 17.9   17.3  -34.1  -25.6   66.2
-11.9   27.2   47.9  -51.8   24.3
=> 66.2, -11.9

  1.7   37.5  -49.7  -42.9  -19.2
-20.4   65.2   36.4   20.8  -79.4
-10.7   -0.8   -9.7  -34.7   33.4
=> -19.2, -10.7

-35.5  -16.1   68.7   -7.3  -20.1 => -20.1, -35.5

21.1  24.4  -1.3   1.9
47.9  75.8  -1.3  -8.6
=> 1.9, 47.9

-45.1  -66.9   44.7   74.0  -32.7   53.1 => 53.1, -45.1

-62.9   76.8  -19.4   71.0 => 71.0, -62.9

-39.3  -45.8   -7.7  -20.7   12.8   23.2   -2.2
-25.1  -51.8    1.9   15.7  -33.7  -13.3  -33.7
 -6.2  -71.0   26.5  -35.2  -28.1   30.3   -9.7
=> -2.2, -6.2

16.8  18.9  73.1  20.2 => 20.2, 16.8

-60.8   12.7   30.4   33.9   21.4  -39.9   11.1 => 11.1, -60.8

-40.0  -28.4  -60.9   17.4  -16.8   -7.9  -23.0 => -23.0, -40.0
---
[ 56.5 -14.1 -33.7 -66.0]
-66.0
[-66.9 -47.0 -11.9 -25.4]
-25.4
[-48.4  64.3 -25.8  26.5]
26.5
[-85.6  23.4  57.1  32.2]
32.2
[  0.8  74.5 -19.8  -2.7]
-2.7
[-11.3 -20.1 -61.6  -1.1]
-1.1
[67.4  1.3 -4.4  0.6]
0.6
[ 77.0  61.0 -23.0 -38.5]
-38.5
---
[[-59.0  52.7 -46.4  17.3 -40.3   3.0]
 [ -6.5 -28.0 -64.5  39.1  -3.9 -34.7]
 [-51.2  28.4 -44.6  57.1   6.7  50.7]] ==> -64.5

[[-35.2 -47.8  14.1 -35.3  49.8 -37.9]
 [-49.9  51.7  61.5  26.6 -38.7 -57.5]
 [-11.7  43.4 -27.1  30.4 -40.2 -46.3]] ==> 61.5

[[ 10.7  69.7 -35.3 -43.5   0.0  56.1  37.7]
 [-21.0  28.3   7.5 -24.0   7.8  30.6  -7.6]
 [ 28.0  39.5  64.8  66.8  66.9  16.2  39.1]] ==> 7.5

[[-35.1  -5.2  49.7 -11.5  30.3  20.4]
 [ 11.5  44.7  -7.6  21.2  26.7  32.3]
 [ 44.6 -46.3  48.9  50.0 -20.5 -61.6]] ==> -7.6

[[-25.4 -21.1 -66.6  27.2  -7.4  34.8]
 [  9.0   9.9   9.3  68.1 -47.4   0.5]
 [ 69.7  -6.9 -34.7 -32.6  39.0  -1.3]] ==> 9.3

[[-73.5  -5.5  56.5   5.7   0.9]
 [ 70.4 -26.0 -59.0  22.1   5.7]
 [ 69.1 -12.4 -63.7   8.2   7.3]] ==> -59.0

[[-20.8 -38.9 -63.8 -21.2]
 [ -8.0   2.6 -31.1 -37.8]
 [ -8.5 -16.8 -26.8  -2.4]] ==> -31.1

[[ 19.8  18.0  52.5  -0.3 -16.5]
 [ 13.3  -3.9   9.9  47.3  30.1]
 [ -5.1  17.6 -22.4  33.6  67.5]] ==> 9.9

[[ 35.5 -14.7  55.4 -56.8]
 [-18.9  -5.5  81.2 -42.8]
 [ -3.3 -21.8  71.2 -54.8]] ==> 81.2
---
[[-18.2  -4.6  14.7 -28.3  86.1  42.2]
 [  0.3  27.6  28.9 -44.8 -26.1  -8.7]] ==> -26.1

[69.4 -1.5  3.9 12.7  7.7 -2.7] ==> 3.9

[[-58.8   3.5 -53.6 -57.3  19.2 -69.1   1.6]
 [ 48.7  -3.0 -33.3 -31.3 -18.0  67.4  15.9]] ==> -57.3

[ 20.8  -1.8 -62.3  -2.7 -27.0] ==> -2.7

[[-62.0 -61.2  18.6 -10.9   8.7]
 [ 16.4 -14.0  -8.2  32.1  49.4]] ==> -14.0

[[ 51.5  -6.0  35.3  72.9  21.0 -12.6]
 [-30.1   2.2 -38.3 -81.3 -24.8  17.2]
 [-19.1  -2.1  50.1  69.5  11.8 -14.4]] ==> -30.1
---
[-29.5  19.4   3.1 -74.8] -> 3.1

[[  3.0  23.5  24.0  -0.3 -50.8 -48.6 -59.0]
 [  9.9 -17.5 -11.5 -15.1 -44.1   0.7 -33.8]
 [-12.2 -13.9  71.7  33.0  50.7  10.6   1.7]] -> 24.0

[[  8.9   0.0  70.3  39.2]
 [ 62.3  30.7 -64.6   5.9]] -> 70.3

[ 12.3 -72.5  68.6   2.7  80.1 -44.2  14.1] -> 68.6

[ 46.1  48.8 -42.4 -53.4  64.1] -> -42.4

[[-41.3 -46.9  43.8  34.5 -66.2 -33.7]
 [ 31.4  77.4 -40.4 -80.2  -4.8  68.4]] -> 43.8

[-64.6 -25.6  12.1  -3.3  50.0  79.8] -> 12.1
---
Q:
[[-22.0  62.5  -3.6 -17.4]
 [  5.8   1.6 -13.2  21.6]
 [  8.4  -3.4  -1.8  -0.9]]
A: -3.4

Q:
[[ 27.4  13.0 -53.5 -11.6]
 [-70.0 -57.9 -28.4  -5.5]
 [-34.4   2.9  25.7  30.9]]
A: 2.9

Q:
[[-3.4 58.2 65.3 27.7]
 [14.9 49.3 56.0 26.7]
 [12.5 47.2 53.4 25.2]]
A: 47.2

Q:
[[ -1.4  22.0 -47.8  -8.0]
 [ -2.2  19.6 -62.0  33.6]
 [ -5.0   8.5  -5.2  69.7]]
A: 8.5

Q:
[[-58.6  77.5  38.6 -54.0]
 [  7.5  68.2 -39.3 -38.1]
 [ 22.8  62.1 -39.7 -41.3]]
A: 62.1

Q:
[[ 10.0   9.8 -19.2  61.2]
 [  3.3   3.4  -2.4 -22.5]
 [ 15.3   2.6  27.4  22.9]]
A: 2.6

Q:
[[-12.2 -74.0 -40.1 -63.4]
 [-31.9 -15.5 -17.4 -21.4]
 [  0.6  -1.1 -34.9 -17.4]]
A: -1.1
---
-38.1,42.2,-10.2,19.6,46.7
-10.3,78.6,22.6,-16.3,19.3
=> -38.1, 19.3

-15.8,-60.9,9.3,-25.0,3.7,-32.5,-10.2 => -15.8, -10.2

-31.0,42.0,76.5,1.3,62.1,57.8,25.4 => -31.0, 25.4

-2.4,12.5,34.3,-85.6,52.0,75.0 => -2.4, 75.0

7.4,-1.1,-76.3,24.9,14.6
-5.5,-8.0,0.5,-62.5,-16.3
=> 7.4, -16.3

-70.9,11.3,-45.3,-18.1
32.1,-23.4,21.5,58.0
=> -70.9, 58.0

86.9,2.6,6.7,-28.3,-11.8
57.2,-12.8,-20.3,0.2,30.3
=> 86.9, 30.3

25.5,-12.4,-66.2,16.8,7.2 => 25.5, 7.2
---
[-0.011  0.107  0.072 -0.090 -0.116] | -0.116, -0.011

[[ 22.879   3.190   2.577  -1.554  13.881 -15.076  -4.037]
 [ 14.267  18.387  18.279 -15.831   8.196  11.483 -11.866]
 [ -0.839   7.737   8.090  -0.469  16.061  13.388 -16.356]] | -4.037, -0.839

[[-0.70  0.06 -0.82 -0.91]
 [-1.00  1.27 -0.84  0.23]
 [ 1.61  2.18 -1.33  0.04]] | -0.91, 1.61

[[  -7.870   91.025  158.646  219.496   46.095  -87.893]
 [-142.815 -199.029  -92.365  -60.475  -53.775 -124.809]] | -87.893, -142.815

[  4.9   9.7 -17.4  16.3] | 16.3, 4.9

[  21.4  119.9  128.6   47.9  196.9   92.4 -176.1] | -176.1, 21.4

[ 1.391 -1.583 -0.879  0.900] | 0.900, 1.391

[[  9.58   0.35  -4.86   2.72   7.95   8.77]
 [ -2.73 -13.48  11.35  18.32   8.42   0.01]
 [ -5.58   0.85   7.50   0.88  -0.68  -2.03]] | 8.77, -5.58

[ 0.2 -1.3 -0.9  1.0] | 1.0, 0.2
---
[  7.986 -14.996  18.118  -8.019  13.672] | 13.672

[  -0.766  -55.708  -81.432 -161.782  101.198] | -0.766

[-0.023 -0.171  0.103  0.167 -0.115 -0.035  0.035] | 0.103

[[  4.363   5.608 -17.537   8.866  -0.094]
 [ -0.982  18.539  -7.342  -1.477   0.396]
 [ -0.419   1.612 -18.194   1.548  -1.552]] | 8.866

[[ -36.618   56.337  114.851 -116.554   -3.229]
 [-101.556 -120.892   63.195  137.362   36.132]
 [-118.982  164.215 -124.645  -20.241   47.940]] | 137.362

[[  2.655   3.783 -18.001  17.787  -3.882]
 [  7.886   7.426 -13.183   4.043 -10.800]
 [ 16.251   9.659 -18.596  -2.510  -1.087]] | 16.251
